Here is a tiny trained network, its code and every weight. The questions are about switching its units off for an input and a class, where a switched-off unit gives its printed mean instead of its output.

import numpy as np


def w(rows, s, z=0):
    codes = np.array(rows[::2]) - 128.0
    scale = np.full(codes.shape[1], s)
    scale[-1] = z or s
    return codes * scale


def norm(h):
    return h / np.sqrt((h * h).mean(-1, keepdims=True) + 1e-5)


def f(y):
    return np.maximum(y, 0)


def log_softmax(a):
    a = a - a.max(-1, keepdims=True)
    return a - np.log(np.exp(a).sum(-1, keepdims=True))


def net(x, mask):
    res = np.array(x, float).reshape(1, 8) / 4 @ E
    u = 0
    for l in range(2):
        y = f(norm(res) @ A[l][:, :-1].T + A[l][:, -1])
        res = res + np.where(mask[u : u + 16], y, B[l][:, -1]) @ B[l][:, :-1]
        u += 16
    return log_softmax(norm(res)[-1] @ U[:, :-1].T + U[:, -1])


A, B = {}, {}
E = w([
[74,169,192,253],'x0',
[8,107,167,64],'x1',
[126,121,131,126],'x2',
[130,134,121,128],'x3',
[128,123,129,127],'x4',
[124,120,135,132],'x5',
[96,80,75,136],'x6',
[125,103,147,119],'x7',
],0.0044)
A[0] = w([
[116,95,87,180,83],'L0N1',
[44,125,148,91,95],'L0N2',
[150,71,124,124,99],'L0N3',
[91,104,115,18,61],'L0N4',
[149,161,196,122,145],'L0N5',
[146,98,181,169,40],'L0N6',
[126,206,206,70,122],'L0N7',
[104,166,128,176,110],'L0N8',
[156,1,217,130,169],'L0N9',
[91,163,143,162,3],'L0N10',
[79,65,64,161,19],'L0N11',
[189,141,114,64,111],'L0N12',
[201,180,191,128,147],'L0N13',
[129,72,53,149,123],'L0N14',
[93,138,163,147,34],'L0N15',
[86,184,97,117,82],'L0N16',
],0.0066,0.0035)
B[0] = w([
[61,203,156,72,157],'L0N1',
[115,3,182,194,227],'L0N2',
[113,174,108,143,161],'L0N3',
[147,112,158,205,251],'L0N4',
[84,108,32,148,202],'L0N5',
[143,205,38,142,147],'L0N6',
[43,48,39,114,206],'L0N7',
[85,87,65,173,196],'L0N8',
[128,246,36,158,217],'L0N9',
[185,81,104,201,147],'L0N10',
[23,216,53,54,158],'L0N11',
[64,172,99,184,241],'L0N12',
[21,155,82,104,248],'L0N13',
[87,180,134,109,204],'L0N14',
[236,104,97,174,152],'L0N15',
[179,79,134,138,143],'L0N16',
],0.0054,0.0028)
A[1] = w([
[234,163,100,179,151],'L1N1',
[179,93,216,154,91],'L1N2',
[245,119,164,173,130],'L1N3',
[32,136,43,178,168],'L1N4',
[159,153,219,211,102],'L1N5',
[235,164,140,157,117],'L1N6',
[120,135,229,120,122],'L1N7',
[159,154,217,100,80],'L1N8',
[156,166,117,38,117],'L1N9',
[169,107,119,45,141],'L1N10',
[223,115,111,2,116],'L1N11',
[175,152,47,175,106],'L1N12',
[164,163,156,188,126],'L1N13',
[218,52,208,52,2],'L1N14',
[121,50,134,170,93],'L1N15',
[112,59,119,43,140],'L1N16',
],0.0081,0.0075)
B[1] = w([
[125,54,209,124,162],'L1N1',
[214,106,23,14,128],'L1N2',
[55,2,192,170,132],'L1N3',
[199,152,124,75,250],'L1N4',
[121,123,37,139,136],'L1N5',
[123,77,208,127,138],'L1N6',
[144,41,115,154,129],'L1N7',
[213,93,104,99,128],'L1N8',
[160,144,54,146,140],'L1N9',
[123,132,112,198,140],'L1N10',
[77,164,80,233,142],'L1N11',
[128,136,190,57,169],'L1N12',
[59,81,79,141,141],'L1N13',
[243,14,19,234,128],'L1N14',
[237,171,116,116,142],'L1N15',
[117,170,169,190,154],'L1N16',
],0.0082,0.013)
U = w([
[144,122,100,93,253],'0',
[144,133,111,108,241],'1',
[45,47,220,147,194],'2',
[48,187,24,254,46],'3',
[66,191,61,17,13],'4',
[178,200,158,106,15],'5',
[166,147,93,84,45],'6',
[145,155,107,97,46],'7',
],0.0095,0.0052)

Each question gives the input, the list of numbers given to net, and the class t.
The units are the neurons (one row each of A and B). Each row of codes is followed by its name. A weight is (code - 128) times the scale printed after its matrix; where a second scale follows, it is the last column's (A, B and U).
mask holds one flag per neuron, layer by layer. A switched-off neuron (its flag False) gives its mean, the last column of its row in B, instead of its output. The means were averaged over made-up inputs and are rounded, as every weight is.
A unit's drop is (log p(t) with every unit on - log p(t) with that unit switched off) / (log p(t) with every unit on - log p(t) with every unit switched off).
The circuit of an input: a set's keep is (log p(t) with only the set's units on - log p(t) with every unit switched off) / (log p(t) with every unit on - log p(t) with every unit switched off). Starting from the 12 units with the biggest drops (on a tie, the unit counted first), units are removed one at a time, each time the one whose removal leaves the highest keep (on an exact tie, the one counted first), for as long as the keep stays at least 0.8.
circuit, biggest first: the units of the circuit, biggest drop first
unit that matters most: the unit with the biggest drop
k most important neurons: the k neurons with the biggest drops, biggest first
top k neurons in layer l: the k neurons of layer l with the biggest drops, biggest first
drop when u is switched off: that unit's drop, to one decimal
input [-4,7,-1,-3,4,-5,1,-7], class 2: circuit, biggest first -> (L0N2, L1N16)
input [-8,1,-5,-6,-1,5,8,3], class 3: unit that matters most -> L1N11
input [4,7,-2,-8,0,-6,-8,8], class 4: circuit, biggest first -> (L0N7, L0N9, L1N1)
input [-6,8,-3,3,3,1,-4,-2], class 2: circuit, biggest first -> (L1N16, L0N2, L0N4)
input [6,-1,-8,-1,-8,3,4,-3], class 0: top 2 neurons in layer 0 -> (L0N8, L0N12)
input [5,6,3,-3,0,0,7,5], class 4: 2 most important neurons -> (L0N11, L0N9)
input [8,7,5,-4,1,6,1,-1], class 3: circuit, biggest first -> (L1N12, L1N1)
input [2,6,-7,-8,-8,4,6,0], class 6: 3 most important neurons -> (L1N15, L1N1, L0N9)
input [-8,-8,2,-7,6,4,-8,-6], class 2: top 2 neurons in layer 1 -> (L1N1, L1N4)
input [-3,8,-5,6,0,-3,-8,8], class 2: top 2 neurons in layer 1 -> (L1N16, L1N4)
input [-2,7,-5,-1,-3,4,-3,0], class 2: top 3 neurons in layer 1 -> (L1N4, L1N16, L1N9)
input [-7,-8,-1,4,-3,-4,6,0], class 2: 2 most important neurons -> (L0N13, L1N1)
input [-3,2,0,-7,5,1,-7,-4], class 4: 3 most important neurons -> (L0N7, L0N13, L1N15)
input [-3,-8,6,0,-3,6,8,-7], class 2: 3 most important neurons -> (L1N1, L0N13, L0N7)
input [4,2,8,5,3,5,5,8], class 0: unit that matters most -> L1N4
input [4,6,6,-5,6,-6,6,1], class 0: top 4 neurons in layer 0 -> (L0N9, L0N13, L0N2, L0N12)
input [2,-2,-6,7,-6,5,8,-1], class 4: drop when L0N11 is switched off -> 0.2
input [-1,-8,2,-8,2,-1,5,-3], class 2: drop when L1N3 is switched off -> 0.1
input [-8,-1,2,2,-2,1,3,4], class 3: drop when L1N4 is switched off -> 0.1
input [2,-3,-3,8,0,6,8,2], class 4: unit that matters most -> L0N11
